Below are the code and all the weights of a small trained network. Each question names an input and a class and asks about switching units off, where a switched-off unit gives its printed mean instead of its output.

import numpy as np


def w(rows, s, z=0):
    codes = np.array(rows[::2]) - 128.0
    scale = np.full(codes.shape[1], s)
    scale[-1] = z or s
    return codes * scale


def norm(h):
    return h / np.sqrt((h * h).mean(-1, keepdims=True) + 1e-5)


def f(y):
    return np.maximum(y, 0)


def log_softmax(a):
    a = a - a.max(-1, keepdims=True)
    return a - np.log(np.exp(a).sum(-1, keepdims=True))


def net(x, mask):
    res = np.array(x, float).reshape(1, 5) / 4 @ E
    u = 0
    for l in range(2):
        y = f(norm(res) @ A[l][:, :-1].T + A[l][:, -1])
        res = res + np.where(mask[u : u + 12], y, B[l][:, -1]) @ B[l][:, :-1]
        u += 12
    return log_softmax(norm(res)[-1] @ U[:, :-1].T + U[:, -1])


A, B = {}, {}
E = w([
[5,199,91,49,104,149],'x0',
[113,78,115,123,82,121],'x1',
[146,164,151,113,166,142],'x2',
[183,145,14,62,83,2],'x3',
[127,73,98,115,228,76],'x4',
],0.0068)
A[0] = w([
[192,168,71,157,61,197,232],'L0N1',
[4,254,164,116,9,234,141],'L0N2',
[187,90,158,110,65,50,103],'L0N3',
[186,59,196,214,144,199,175],'L0N4',
[40,72,75,133,220,149,4],'L0N5',
[241,178,190,210,8,133,153],'L0N6',
[255,91,95,113,154,20,182],'L0N7',
[124,87,74,139,57,159,160],'L0N8',
[175,184,132,76,173,126,205],'L0N9',
[152,47,73,28,110,165,139],'L0N10',
[162,106,118,108,137,158,121],'L0N11',
[177,55,176,202,144,168,127],'L0N12',
],0.0073,0.0034)
B[0] = w([
[72,195,141,148,92,159,186],'L0N1',
[151,78,201,151,92,77,255],'L0N2',
[135,154,144,192,148,165,169],'L0N3',
[78,153,121,79,93,110,221],'L0N4',
[73,138,90,104,91,193,161],'L0N5',
[85,121,18,149,52,240,205],'L0N6',
[158,84,164,187,114,139,219],'L0N7',
[150,165,170,99,153,132,163],'L0N8',
[126,71,106,129,41,127,171],'L0N9',
[191,168,131,112,157,153,160],'L0N10',
[116,136,81,180,151,113,137],'L0N11',
[67,213,140,1,207,23,194],'L0N12',
],0.0072,0.0088)
A[1] = w([
[73,133,208,156,27,146,250],'L1N1',
[121,123,126,192,38,144,227],'L1N2',
[72,129,131,84,163,226,113],'L1N3',
[117,130,100,44,195,32,99],'L1N4',
[181,127,197,246,145,102,113],'L1N5',
[57,98,124,130,166,185,159],'L1N6',
[168,22,83,113,116,116,158],'L1N7',
[176,84,26,135,112,166,99],'L1N8',
[178,140,111,114,111,196,174],'L1N9',
[73,150,111,162,151,168,17],'L1N10',
[92,219,164,104,57,113,130],'L1N11',
[56,112,185,52,156,1,159],'L1N12',
],0.0094,0.0016)
B[1] = w([
[190,121,83,175,207,81,247],'L1N1',
[67,164,111,81,221,102,201],'L1N2',
[217,56,104,100,63,18,181],'L1N3',
[96,160,130,236,208,241,170],'L1N4',
[108,95,241,58,74,140,163],'L1N5',
[188,178,14,84,16,74,170],'L1N6',
[101,157,174,76,80,148,155],'L1N7',
[51,116,150,202,224,216,158],'L1N8',
[67,219,54,138,181,156,146],'L1N9',
[112,150,28,113,132,87,149],'L1N10',
[205,1,162,30,130,93,215],'L1N11',
[104,231,115,186,126,203,210],'L1N12',
],0.006,0.012)
U = w([
[147,123,54,38,76,23,11],'0',
[50,195,105,236,169,252,254],'1',
[112,25,246,177,124,125,110],'2',
],0.013,0.0016)

Each question gives the input, the list of numbers given to net, and the class t.
The units are the neurons (one row each of A and B). Each row of codes is followed by its name. A weight is (code - 128) times the scale printed after its matrix; where a second scale follows, it is the last column's (A, B and U).
mask holds one flag per neuron, layer by layer. A switched-off neuron (its flag False) gives its mean, the last column of its row in B, instead of its output. The means were averaged over made-up inputs and are rounded, as every weight is.
A unit's drop is (log p(t) with every unit on - log p(t) with that unit switched off) / (log p(t) with every unit on - log p(t) with every unit switched off).
The circuit of an input: a set's keep is (log p(t) with only the set's units on - log p(t) with every unit switched off) / (log p(t) with every unit on - log p(t) with every unit switched off). Starting from the 12 units with the biggest drops (on a tie, the unit counted first), units are removed one at a time, each time the one whose removal leaves the highest keep (on an exact tie, the one counted first), for as long as the keep stays at least 0.8.
circuit, biggest first: the units of the circuit, biggest drop first
k most important neurons: the k neurons with the biggest drops, biggest first
top k neurons in layer l: the k neurons of layer l with the biggest drops, biggest first
drop of u: that unit's drop, to one decimal
input [1,-2,5,-2,-6], class 2: circuit, biggest first	L0N2
input [4,-1,-6,-3,8], class 0: top 2 neurons in layer 0	L0N5, L0N12
input [-6,-6,3,6,1], class 2: circuit, biggest first	L0N7, L1N5
input [-2,-5,4,1,7], class 2: circuit, biggest first	L0N7, L1N5
input [-4,-6,-2,-3,0], class 0: 2 most important neurons	L0N6, L0N2
input [-1,-2,8,0,-8], class 0: top 2 neurons in layer 1	L1N4, L1N12
input [1,1,4,-8,0], class 2: top 2 neurons in layer 0	L0N6, L0N2
input [7,4,-2,-5,1], class 0: 4 most important neurons	L0N7, L0N5, L1N6, L1N4
input [-6,-2,-2,0,8], class 1: top 3 neurons in layer 0	L0N12, L0N2, L0N4
input [4,7,-7,-4,-1], class 2: 2 most important neurons	L0N2, L0N6
input [8,-5,7,-8,-3], class 2: top 2 neurons in layer 0	L0N2, L0N6
input [-4,-4,4,-1,1], class 1: drop of L0N12	1.7
input [-5,-6,6,3,-1], class 1: drop of L0N6	0.4
input [-8,0,-3,3,-6], class 1: circuit, biggest first	L0N6
input [7,-6,3,6,2], class 1: drop of L1N4	0.9
